Below are the code and all the weights of a small trained network. Each question names an input and a target symbol and asks about switching units off, where a switched-off unit gives its printed mean instead of its output.

import numpy as np


def w(rows, s, z=0):
    codes = np.array(rows[::2]) - 128.0
    scale = np.full(codes.shape[1], s)
    scale[-1] = z or s
    return codes * scale


def norm(h):
    return h / np.sqrt((h * h).mean(-1, keepdims=True) + 1e-5)


def f(y):
    return np.maximum(y, 0)


def softmax(a):
    e = np.exp(a - a.max(-1, keepdims=True))
    return e / e.sum(-1, keepdims=True)


def log_softmax(a):
    a = a - a.max(-1, keepdims=True)
    return a - np.log(np.exp(a).sum(-1, keepdims=True))


def net(x, mask):
    ids = ['αβγδζηθλμξπσφψ'.index(c) for c in x.split()]
    T = len(ids)
    res = E[ids] + P[:T]
    r = norm(res)
    for j in range(3):
        rows = slice(4 * j, 4 * j + 4)
        q, k, v = (r @ M[0][rows].T for M in (Q, K, V))
        z = softmax(np.where(np.tri(T) > 0, q @ k.T / 4**0.5, -1e9)) @ v
        o = O[0][rows]
        res = res + np.where(mask[j], z, o[:, -1]) @ o[:, :-1]
    y = f(norm(res) @ A[0][:, :-1].T + A[0][:, -1])
    res = res + np.where(mask[3:7], y, B[0][:, -1]) @ B[0][:, :-1]
    return log_softmax(norm(res)[-1] @ U[:, :-1].T + U[:, -1])


Q, K, V, O, A, B = {}, {}, {}, {}, {}, {}
E = w([
[74,116,154,158],'α',
[127,158,181,159],'β',
[65,254,140,60],'γ',
[161,122,121,138],'δ',
[115,188,60,89],'ζ',
[99,87,109,145],'η',
[114,165,168,165],'θ',
[70,157,130,192],'λ',
[122,136,100,212],'μ',
[37,142,144,124],'ξ',
[181,131,106,160],'π',
[106,121,156,103],'σ',
[100,171,145,122],'φ',
[128,120,172,113],'ψ',
],0.01)
P = w([
[161,137,119,88],'0',
[165,96,162,202],'1',
[1,152,188,89],'2',
[81,237,125,140],'3',
[152,94,153,162],'4',
[24,149,193,91],'5',
[95,227,113,136],'6',
[149,94,150,148],'7',
[33,162,196,87],'8',
[99,231,110,131],'9',
[147,92,144,143],'10',
],0.015)
Q[0] = w([
[87,154,154,139],'h0',
[187,128,82,110],'h0',
[98,173,141,126],'h0',
[128,151,147,131],'h0',
[52,60,193,104],'h1',
[65,88,162,105],'h1',
[117,179,138,132],'h1',
[146,44,152,181],'h1',
[144,160,76,142],'h2',
[140,143,150,77],'h2',
[127,164,224,87],'h2',
[134,9,80,123],'h2',
],0.016)
K[0] = w([
[134,166,207,96],'h0',
[111,126,32,84],'h0',
[131,119,164,103],'h0',
[144,143,153,105],'h0',
[73,61,185,179],'h1',
[92,73,173,158],'h1',
[148,112,132,96],'h1',
[85,145,81,218],'h1',
[155,165,9,128],'h2',
[119,183,177,119],'h2',
[161,154,224,121],'h2',
[62,99,107,195],'h2',
],0.014)
V[0] = w([
[88,75,146,169],'h0',
[162,127,154,119],'h0',
[172,192,212,180],'h0',
[32,137,146,119],'h0',
[2,79,80,115],'h1',
[125,202,182,157],'h1',
[183,132,129,71],'h1',
[189,177,230,106],'h1',
[102,99,195,83],'h2',
[112,182,138,90],'h2',
[105,119,83,161],'h2',
[65,182,89,91],'h2',
],0.0087)
O[0] = w([
[106,113,126,101,156],'h0',
[110,156,146,134,134],'h0',
[43,87,113,121,254],'h0',
[95,94,154,146,190],'h0',
[168,185,168,216,93],'h1',
[158,180,72,39,198],'h1',
[86,92,157,122,95],'h1',
[95,111,131,2,189],'h1',
[106,64,168,127,151],'h2',
[123,139,161,147,165],'h2',
[160,149,81,137,90],'h2',
[145,150,154,194,129],'h2',
],0.0079,0.0054)
A[0] = w([
[36,181,243,59,186],'n0',
[255,54,144,113,143],'n1',
[242,154,193,44,254],'n2',
[137,55,61,96,118],'n3',
],0.0081,0.0052)
B[0] = w([
[219,184,155,121,254],'n0',
[52,117,73,14,140],'n1',
[1,204,157,185,152],'n2',
[204,161,194,176,150],'n3',
],0.0083,0.012)
U = w([
[144,158,136,124,92],'α',
[72,116,78,102,134],'β',
[64,120,128,247,134],'γ',
[212,152,149,139,100],'δ',
[152,130,170,204,104],'ζ',
[124,91,180,183,158],'η',
[84,97,137,104,115],'θ',
[181,148,178,143,120],'λ',
[194,139,162,112,114],'μ',
[144,209,81,174,96],'ξ',
[197,162,60,158,216],'π',
[104,100,152,91,86],'σ',
[47,106,100,94,106],'φ',
[129,65,86,90,253],'ψ',
],0.013,0.0064)

Each question gives the input, a string of symbols that net reads in full, and the target symbol t.
The units are the heads (4 rows each of Q, K, V and O) and the neurons (one row each of A and B). Each row of codes is followed by its name. A weight is (code - 128) times the scale printed after its matrix; where a second scale follows, it is the last column's (O, A, B and U).
mask holds one flag per unit, heads first, then neurons. A switched-off unit (its flag False) gives its mean, the last column of its rows in O or B, instead of its output. The means were averaged over made-up inputs and are rounded, as every weight is.
A unit's drop is (log p(t) with every unit on - log p(t) with that unit switched off) / (log p(t) with every unit on - log p(t) with every unit switched off).
The circuit of an input: a set's keep is (log p(t) with only the set's units on - log p(t) with every unit switched off) / (log p(t) with every unit on - log p(t) with every unit switched off). Starting from all 7 units, units are removed one at a time, each time the one whose removal leaves the highest keep (on an exact tie, the one counted first), for as long as the keep stays at least 0.8.
units of the circuit, in order: the units of the circuit, biggest drop first
k most important neurons: the k neurons with the biggest drops, biggest first
heads that matter: for each layer, one digit per head in row order, 1 if its drop is at least 0.15 and else 0, layers parted by /
drop of u: that unit's drop, to one decimal
input η λ ψ δ ξ σ π λ β ψ, target γ: heads that matter	010
input η π φ α α ξ λ β φ μ, target γ: units of the circuit, in order	[h1]
input η β η μ η ξ λ, target γ: heads that matter	010
input η θ α θ δ λ φ δ η ξ, target γ: heads that matter	010
input σ λ θ β μ, target π: units of the circuit, in order	[h2 n3 h1 n0]
input μ γ η β λ, target γ: heads that matter	000
input φ μ δ β η, target ψ: heads that matter	001
input ξ α γ γ φ π η δ, target φ: units of the circuit, in order	[n1 n0]
input η λ θ θ, target γ: heads that matter	010
input μ γ γ η π π γ η λ δ ζ, target ξ: 3 most important neurons	[n2 n0 n1]
input η λ ζ λ η, target ψ: 3 most important neurons	[n0 n1 n3]
input μ ψ λ φ ζ, target ξ: 2 most important neurons	[n2 n0]
input ψ δ ζ θ μ, target π: drop of n3	0.5
input η θ γ ξ, target γ: drop of h1	1.3
input η λ λ σ α α φ ψ λ η, target γ: drop of h1	1.2
input η μ δ β, target γ: drop of h1	1.3
input η γ φ φ σ β θ σ φ α, target γ: most important neuron	[n3]
